Below are the code and all the weights of a small trained network. Each question names an input and a target symbol and asks about switching units off, where a switched-off unit gives its printed mean instead of its output.

import numpy as np


def w(rows, s, z=0):
    codes = np.array(rows[::2]) - 128.0
    scale = np.full(codes.shape[1], s)
    scale[-1] = z or s
    return codes * scale


def f(y):
    return y / 2 * (1 + np.tanh(0.7978845608 * (y + 0.044715 * y**3)))


def softmax(a):
    e = np.exp(a - a.max(-1, keepdims=True))
    return e / e.sum(-1, keepdims=True)


def log_softmax(a):
    a = a - a.max(-1, keepdims=True)
    return a - np.log(np.exp(a).sum(-1, keepdims=True))


def net(x, mask):
    ids = ['ΓΔΛΞΣΨΩαβεζηθμτφ'.index(c) for c in x.split()]
    T = len(ids)
    res = E[ids] + P[:T]
    u = 0
    for l in range(3):
        r = res
        for j in range(2):
            rows = slice(4 * j, 4 * j + 4)
            q, k, v = (r @ M[l][rows].T for M in (Q, K, V))
            z = softmax(np.where(np.tri(T) > 0, q @ k.T / 4**0.5, -1e9)) @ v
            o = O[l][rows]
            res = res + np.where(mask[u + j], z, o[:, -1]) @ o[:, :-1]
        u += 2
        y = f(res @ A[l][:, :-1].T + A[l][:, -1])
        res = res + np.where(mask[u : u + 4], y, B[l][:, -1]) @ B[l][:, :-1]
        u += 4
    return log_softmax(res[-1] @ U[:, :-1].T + U[:, -1])


Q, K, V, O, A, B = {}, {}, {}, {}, {}, {}
E = w([
[142,164,153,175,117],'Γ',
[190,109,128,114,99],'Δ',
[193,88,168,102,118],'Λ',
[64,130,102,162,133],'Ξ',
[171,120,118,116,190],'Σ',
[84,130,106,85,95],'Ψ',
[83,195,177,102,159],'Ω',
[148,194,129,123,173],'α',
[144,178,122,58,101],'β',
[253,123,173,141,123],'ε',
[88,141,95,124,124],'ζ',
[105,58,147,201,94],'η',
[136,97,168,220,72],'θ',
[96,166,132,148,86],'μ',
[128,119,195,211,128],'τ',
[68,165,111,64,170],'φ',
],0.024)
P = w([
[133,123,93,53,119],'0',
[224,97,206,240,254],'1',
[177,138,126,250,154],'2',
[165,139,130,196,134],'3',
[169,144,167,166,136],'4',
[136,156,143,152,95],'5',
[119,136,86,134,134],'6',
[186,101,153,156,66],'7',
],0.0084)
Q[0] = w([
[128,89,104,121,86],'0.h0',
[106,136,123,102,158],'0.h0',
[102,87,169,76,107],'0.h0',
[106,128,118,104,57],'0.h0',
[171,219,191,108,102],'0.h1',
[125,121,92,135,180],'0.h1',
[199,169,145,163,8],'0.h1',
[45,159,138,112,155],'0.h1',
],0.011)
K[0] = w([
[141,43,151,188,220],'0.h0',
[76,48,215,254,128],'0.h0',
[68,193,179,55,145],'0.h0',
[207,135,242,50,176],'0.h0',
[223,40,45,55,6],'0.h1',
[213,191,154,180,60],'0.h1',
[154,145,84,43,53],'0.h1',
[246,94,212,168,186],'0.h1',
],0.0054)
V[0] = w([
[205,131,94,81,208],'0.h0',
[88,173,255,55,202],'0.h0',
[95,114,115,102,159],'0.h0',
[207,97,169,161,206],'0.h0',
[141,221,143,163,123],'0.h1',
[60,75,101,139,120],'0.h1',
[101,129,5,123,134],'0.h1',
[228,90,239,130,61],'0.h1',
],0.0082)
O[0] = w([
[170,167,187,80,216,205],'0.h0',
[169,197,144,155,118,165],'0.h0',
[160,173,127,189,133,86],'0.h0',
[166,93,244,170,196,203],'0.h0',
[143,166,188,193,180,155],'0.h1',
[52,116,81,116,182,29],'0.h1',
[53,159,168,58,210,80],'0.h1',
[153,2,172,157,157,254],'0.h1',
],0.0062,0.0065)
A[0] = w([
[52,78,4,131,128,255],'0.n0',
[119,81,148,179,84,157],'0.n1',
[171,121,91,6,102,133],'0.n2',
[255,211,163,212,94,49],'0.n3',
],0.0083,0.0035)
B[0] = w([
[175,177,222,141,92,133],'0.n0',
[100,149,208,124,154,166],'0.n1',
[254,144,39,183,123,157],'0.n2',
[53,182,119,113,148,248],'0.n3',
],0.0093,0.016)
Q[1] = w([
[219,197,162,41,232],'1.h0',
[119,97,164,234,206],'1.h0',
[100,136,63,128,136],'1.h0',
[180,203,24,175,213],'1.h0',
[119,254,188,110,35],'1.h1',
[44,114,90,121,85],'1.h1',
[165,134,115,163,97],'1.h1',
[214,139,110,104,71],'1.h1',
],0.0076)
K[1] = w([
[104,213,194,54,74],'1.h0',
[192,178,152,120,113],'1.h0',
[137,103,94,179,114],'1.h0',
[68,130,140,21,76],'1.h0',
[146,156,176,43,77],'1.h1',
[108,163,116,212,138],'1.h1',
[124,27,2,137,49],'1.h1',
[174,169,206,47,175],'1.h1',
],0.0065)
V[1] = w([
[119,93,232,140,148],'1.h0',
[118,141,208,58,204],'1.h0',
[46,224,159,95,74],'1.h0',
[2,105,24,128,205],'1.h0',
[131,23,146,124,216],'1.h1',
[217,24,164,104,222],'1.h1',
[167,168,118,210,60],'1.h1',
[125,44,71,190,8],'1.h1',
],0.0065)
O[1] = w([
[124,191,153,178,151,173],'1.h0',
[99,127,74,149,78,202],'1.h0',
[132,69,170,167,124,150],'1.h0',
[121,78,136,85,85,6],'1.h0',
[134,221,153,127,84,113],'1.h1',
[82,217,89,131,98,181],'1.h1',
[139,164,174,112,90,154],'1.h1',
[91,224,146,93,255,36],'1.h1',
],0.0092,0.013)
A[1] = w([
[65,132,130,53,101,20],'1.n0',
[66,128,255,134,157,94],'1.n1',
[139,120,234,182,108,252],'1.n2',
[131,68,192,131,114,174],'1.n3',
],0.0087,0.0044)
B[1] = w([
[52,65,161,29,61,124],'1.n0',
[164,108,130,51,73,184],'1.n1',
[171,124,1,162,206,254],'1.n2',
[100,205,85,191,237,178],'1.n3',
],0.007,0.018)
Q[2] = w([
[231,150,64,174,156],'2.h0',
[70,62,228,122,114],'2.h0',
[39,72,40,70,139],'2.h0',
[188,117,44,143,105],'2.h0',
[144,116,255,155,137],'2.h1',
[153,91,177,91,117],'2.h1',
[163,128,79,103,199],'2.h1',
[174,126,169,55,112],'2.h1',
],0.0082)
K[2] = w([
[181,141,93,52,95],'2.h0',
[45,109,209,133,79],'2.h0',
[75,130,22,182,61],'2.h0',
[125,174,67,144,204],'2.h0',
[19,156,72,116,83],'2.h1',
[112,131,227,241,53],'2.h1',
[123,1,188,106,23],'2.h1',
[95,103,143,170,94],'2.h1',
],0.0074)
V[2] = w([
[89,166,99,35,179],'2.h0',
[130,124,72,138,81],'2.h0',
[139,73,115,72,109],'2.h0',
[85,65,157,147,212],'2.h0',
[153,143,206,115,42],'2.h1',
[67,81,107,108,2],'2.h1',
[100,67,248,52,126],'2.h1',
[112,153,86,209,166],'2.h1',
],0.009)
O[2] = w([
[214,97,234,127,115,126],'2.h0',
[198,91,166,220,86,149],'2.h0',
[158,49,83,168,191,99],'2.h0',
[198,166,92,22,36,73],'2.h0',
[1,180,192,132,130,90],'2.h1',
[87,90,99,230,67,46],'2.h1',
[95,114,107,106,29,2],'2.h1',
[182,224,42,209,124,179],'2.h1',
],0.0069,0.038)
A[2] = w([
[154,142,67,193,188,5],'2.n0',
[239,170,82,190,68,37],'2.n1',
[3,174,117,68,185,138],'2.n2',
[123,140,106,198,51,243],'2.n3',
],0.0065,0.0022)
B[2] = w([
[81,245,174,1,51,255],'2.n0',
[80,49,182,229,120,216],'2.n1',
[60,25,86,235,170,137],'2.n2',
[94,24,73,108,227,139],'2.n3',
],0.0058,0.04)
U = w([
[179,129,142,175,72,182],'Γ',
[134,123,245,64,71,64],'Δ',
[58,140,179,95,108,137],'Λ',
[144,125,81,152,176,220],'Ξ',
[107,104,150,185,79,139],'Σ',
[107,119,113,58,140,72],'Ψ',
[148,132,62,143,92,60],'Ω',
[110,123,55,153,103,44],'α',
[144,70,173,135,146,72],'β',
[101,149,90,159,84,4],'ε',
[123,129,70,100,126,108],'ζ',
[134,153,122,85,86,226],'η',
[113,139,107,96,130,98],'θ',
[137,133,96,80,110,129],'μ',
[159,128,112,163,129,166],'τ',
[125,86,80,146,137,88],'φ',
],0.011,0.004)

Each question gives the input, a string of symbols that net reads in full, and the target symbol t.
The units are the heads (4 rows each of Q, K, V and O) and the neurons (one row each of A and B). Each row of codes is followed by its name. A weight is (code - 128) times the scale printed after its matrix; where a second scale follows, it is the last column's (O, A, B and U).
mask holds one flag per unit, layer by layer, with each layer's heads first. A switched-off unit (its flag False) gives its mean, the last column of its rows in O or B, instead of its output. The means were averaged over made-up inputs and are rounded, as every weight is.
A unit's drop is (log p(t) with every unit on - log p(t) with that unit switched off) / (log p(t) with every unit on - log p(t) with every unit switched off).
The circuit of an input: a set's keep is (log p(t) with only the set's units on - log p(t) with every unit switched off) / (log p(t) with every unit on - log p(t) with every unit switched off). Starting from the 12 units with the biggest drops (on a tie, the unit counted first), units are removed one at a time, each time the one whose removal leaves the highest keep (on an exact tie, the one counted first), for as long as the keep stays at least 0.8.
circuit, biggest first: the units of the circuit, biggest drop first
unit that matters most: the unit with the biggest drop
top k neurons: the k neurons with the biggest drops, biggest first
top k neurons in layer l: the k neurons of layer l with the biggest drops, biggest first
heads that matter: for each layer, one digit per head in row order, 1 if its drop is at least 0.15 and else 0, layers parted by /
input Λ μ Γ β Σ Ω, target Λ: circuit, biggest first : [0.n2]
input Λ Λ η Λ Ω, target Λ: circuit, biggest first : [1.h1; 1.h0; 2.h0; 0.h1]
input β τ ε Λ θ η, target β: top 2 neurons : [0.n2; 0.n3]
input ε β ζ Ω, target ε: circuit, biggest first : [1.h1; 2.h0; 0.h0; 2.h1]
input β η τ, target β: circuit, biggest first : [1.h0; 0.n2; 0.h0; 2.h0]
input β Σ ε η φ ε, target β: heads that matter : 10 / 11 / 11
input Ω τ β, target Ω: circuit, biggest first : [2.h0; 1.h1; 2.h1; 1.n2]
input ε β ε ε α ε μ β, target ε: heads that matter : 11 / 11 / 10
input φ Σ Γ β, target φ: circuit, biggest first : [1.h1; 0.h1; 1.h0; 2.h0]
input Δ η Λ φ ε Δ Ξ, target Δ: heads that matter : 00 / 11 / 10
input β β θ Σ Λ, target β: heads that matter : 10 / 11 / 11
input β ε β ζ Σ, target β: heads that matter : 10 / 10 / 11
input Δ Δ ε ε η β Λ, target Δ: top 2 neurons : [1.n2; 0.n3]
input β Δ Σ Λ ε ζ Λ β, target β: unit that matters most : 0.n2
input Σ Σ Λ, target Σ: heads that matter : 10 / 11 / 01
input β Λ β α Δ, target β: top 2 neurons in layer 0 : [0.n2; 0.n1]
input β θ Ψ Δ β, target β: top 2 neurons in layer 1 : [1.n2; 1.n3]
input ε Δ ε, target ε: top 2 neurons : [2.n0; 0.n3]
input ε Δ θ Γ τ Δ, target ε: top 2 neurons in layer 0 : [0.n3; 0.n1]
input β Λ μ η η φ θ, target β: top neuron in layer 2 : [2.n0]
input Λ Ψ φ φ β Ψ, target Λ: top 4 neurons : [1.n2; 0.n3; 0.n2; 1.n3]
input Δ β η Δ Λ μ Ω, target Δ: top 3 neurons : [0.n3; 0.n2; 1.n2]
input ε β β ζ ε Ω Σ β, target ε: top 2 neurons : [1.n2; 0.n3]
input β β ε Ξ β Ω, target β: top 2 neurons : [0.n2; 0.n1]
input β Ψ Λ β Λ ε Λ β, target Γ: top 2 neurons : [0.n2; 1.n2]
